Below are the code and all the weights of a small trained network. Each question names an input and a target symbol and asks about switching units off, where a switched-off unit gives its printed mean instead of its output.

import numpy as np


def w(rows, s, z=0):
    codes = np.array(rows[::2]) - 128.0
    scale = np.full(codes.shape[1], s)
    scale[-1] = z or s
    return codes * scale


def norm(h):
    return h / np.sqrt((h * h).mean(-1, keepdims=True) + 1e-5)


def softmax(a):
    e = np.exp(a - a.max(-1, keepdims=True))
    return e / e.sum(-1, keepdims=True)


def log_softmax(a):
    a = a - a.max(-1, keepdims=True)
    return a - np.log(np.exp(a).sum(-1, keepdims=True))


def net(x, mask):
    ids = ['αβγεζθλμξπστψω'.index(c) for c in x.split()]
    T = len(ids)
    res = E[ids] + P[:T]
    u = 0
    for l in range(2):
        r = norm(res)
        for j in range(3):
            rows = slice(2 * j, 2 * j + 2)
            q, k, v = (r @ M[l][rows].T for M in (Q, K, V))
            z = softmax(np.where(np.tri(T) > 0, q @ k.T / 2**0.5, -1e9)) @ v
            o = O[l][rows]
            res = res + np.where(mask[u + j], z, o[:, -1]) @ o[:, :-1]
        u += 3
    return log_softmax(norm(res)[-1] @ U[:, :-1].T + U[:, -1])


Q, K, V, O = {}, {}, {}, {}
E = w([
[98,154,98,83],'α',
[70,74,55,172],'β',
[132,175,48,111],'γ',
[110,164,105,137],'ε',
[125,89,127,92],'ζ',
[138,146,103,120],'θ',
[93,138,179,108],'λ',
[125,151,6,108],'μ',
[159,145,116,130],'ξ',
[195,162,153,174],'π',
[95,91,18,75],'σ',
[135,101,6,109],'τ',
[149,95,46,101],'ψ',
[137,87,157,116],'ω',
],0.021)
P = w([
[142,140,77,49],'0',
[173,93,102,44],'1',
[181,62,135,48],'2',
[185,50,150,59],'3',
[188,46,170,51],'4',
[224,12,191,37],'5',
[220,1,185,22],'6',
],0.0033)
Q[0] = w([
[122,21,126,224],'0.h0',
[152,139,146,151],'0.h0',
[122,115,247,154],'0.h1',
[93,126,29,173],'0.h1',
[145,144,178,106],'0.h2',
[12,171,200,167],'0.h2',
],0.011)
K[0] = w([
[207,139,187,108],'0.h0',
[120,119,173,88],'0.h0',
[162,128,182,192],'0.h1',
[9,119,86,79],'0.h1',
[142,46,138,152],'0.h2',
[49,137,146,192],'0.h2',
],0.012)
V[0] = w([
[137,116,78,133],'0.h0',
[123,161,112,11],'0.h0',
[204,132,83,147],'0.h1',
[152,110,195,173],'0.h1',
[134,161,127,85],'0.h2',
[29,105,130,177],'0.h2',
],0.012)
O[0] = w([
[190,82,172,88,185],'0.h0',
[188,146,195,5,254],'0.h0',
[216,21,128,153,184],'0.h1',
[168,165,10,179,40],'0.h1',
[95,196,181,181,171],'0.h2',
[109,143,2,65,39],'0.h2',
],0.0072,0.0071)
Q[1] = w([
[90,201,63,209],'1.h0',
[120,75,86,167],'1.h0',
[84,3,195,85],'1.h1',
[140,251,125,118],'1.h1',
[218,34,100,159],'1.h2',
[70,88,97,26],'1.h2',
],0.011)
K[1] = w([
[137,148,122,7],'1.h0',
[125,183,131,86],'1.h0',
[133,68,136,191],'1.h1',
[184,82,99,55],'1.h1',
[210,42,132,127],'1.h2',
[113,91,189,16],'1.h2',
],0.014)
V[1] = w([
[205,117,53,80],'1.h0',
[255,244,143,170],'1.h0',
[27,60,151,132],'1.h1',
[117,192,119,109],'1.h1',
[138,182,106,176],'1.h2',
[86,186,123,180],'1.h2',
],0.0093)
O[1] = w([
[208,168,55,80,157],'1.h0',
[245,165,129,160,153],'1.h0',
[59,66,120,105,121],'1.h1',
[197,130,111,77,88],'1.h1',
[161,112,125,95,28],'1.h2',
[146,94,136,74,2],'1.h2',
],0.012,0.0072)
U = w([
[116,123,130,103,60],'α',
[29,78,67,164,228],'β',
[143,144,132,63,87],'γ',
[104,147,163,93,116],'ε',
[105,90,185,75,15],'ζ',
[125,84,197,117,102],'θ',
[77,255,100,72,135],'λ',
[150,139,75,43,85],'μ',
[142,80,200,148,115],'ξ',
[175,153,49,167,255],'π',
[110,105,94,68,142],'σ',
[152,48,38,54,122],'τ',
[176,31,132,51,50],'ψ',
[75,173,131,196,134],'ω',
],0.012,0.0065)

Each question gives the input, a string of symbols that net reads in full, and the target symbol t.
The units are the heads (2 rows each of Q, K, V and O). Each row of codes is followed by its name. A weight is (code - 128) times the scale printed after its matrix; where a second scale follows, it is the last column's (O and U).
mask holds one flag per head, layer by layer. A switched-off head (its flag False) gives its mean, the last column of its rows in O, instead of its output. The means were averaged over made-up inputs and are rounded, as every weight is.
A unit's drop is (log p(t) with every unit on - log p(t) with that unit switched off) / (log p(t) with every unit on - log p(t) with every unit switched off).
The circuit of an input: a set's keep is (log p(t) with only the set's units on - log p(t) with every unit switched off) / (log p(t) with every unit on - log p(t) with every unit switched off). Starting from all 6 units, units are removed one at a time, each time the one whose removal leaves the highest keep (on an exact tie, the one counted first), for as long as the keep stays at least 0.8.
units of the circuit, in order: the units of the circuit, biggest drop first
unit that matters most: the unit with the biggest drop
heads that matter: for each layer, one digit per head in row order, 1 if its drop is at least 0.15 and else 0, layers parted by /
drop when u is switched off: that unit's drop, to one decimal
input π λ β λ ζ, target β: units of the circuit, in order	(0.h0, 1.h1)
input ζ τ π λ λ π, target π: units of the circuit, in order	(0.h1)
input ψ τ τ τ ξ μ μ, target ξ: units of the circuit, in order	(0.h2, 0.h1)
input λ γ β ω γ, target β: heads that matter	000 / 000
input σ μ ζ ω λ, target λ: heads that matter	011 / 000
input λ π ω π λ ω, target π: units of the circuit, in order	(0.h1, 1.h0)
input π ξ γ β λ, target β: units of the circuit, in order	(0.h2, 1.h1, 0.h0)
input θ ψ λ π ζ, target π: heads that matter	010 / 000
input λ β γ λ π τ, target π: heads that matter	001 / 000
input β λ σ, target β: heads that matter	100 / 000
input α θ β β ω, target β: heads that matter	000 / 100
input τ γ ξ τ λ ζ τ, target ξ: heads that matter	001 / 000
input β β β γ, target β: heads that matter	110 / 100
input β τ π ω, target π: heads that matter	011 / 000
input λ λ σ ω β ψ, target β: heads that matter	000 / 000
input μ τ ξ ψ, target ξ: unit that matters most	0.h2
input ξ θ μ ψ ω π ζ, target π: heads that matter	010 / 100
input σ λ τ ω, target ω: heads that matter	110 / 001
input γ τ ξ λ τ λ τ, target ξ: drop when 0.h2 is switched off	0.4
input ζ π τ π ε, target π: units of the circuit, in order	(1.h0)
input ψ π ψ λ π π, target π: drop when 1.h0 is switched off	0.1
input ω λ β ω τ, target β: drop when 1.h1 is switched off	0.0
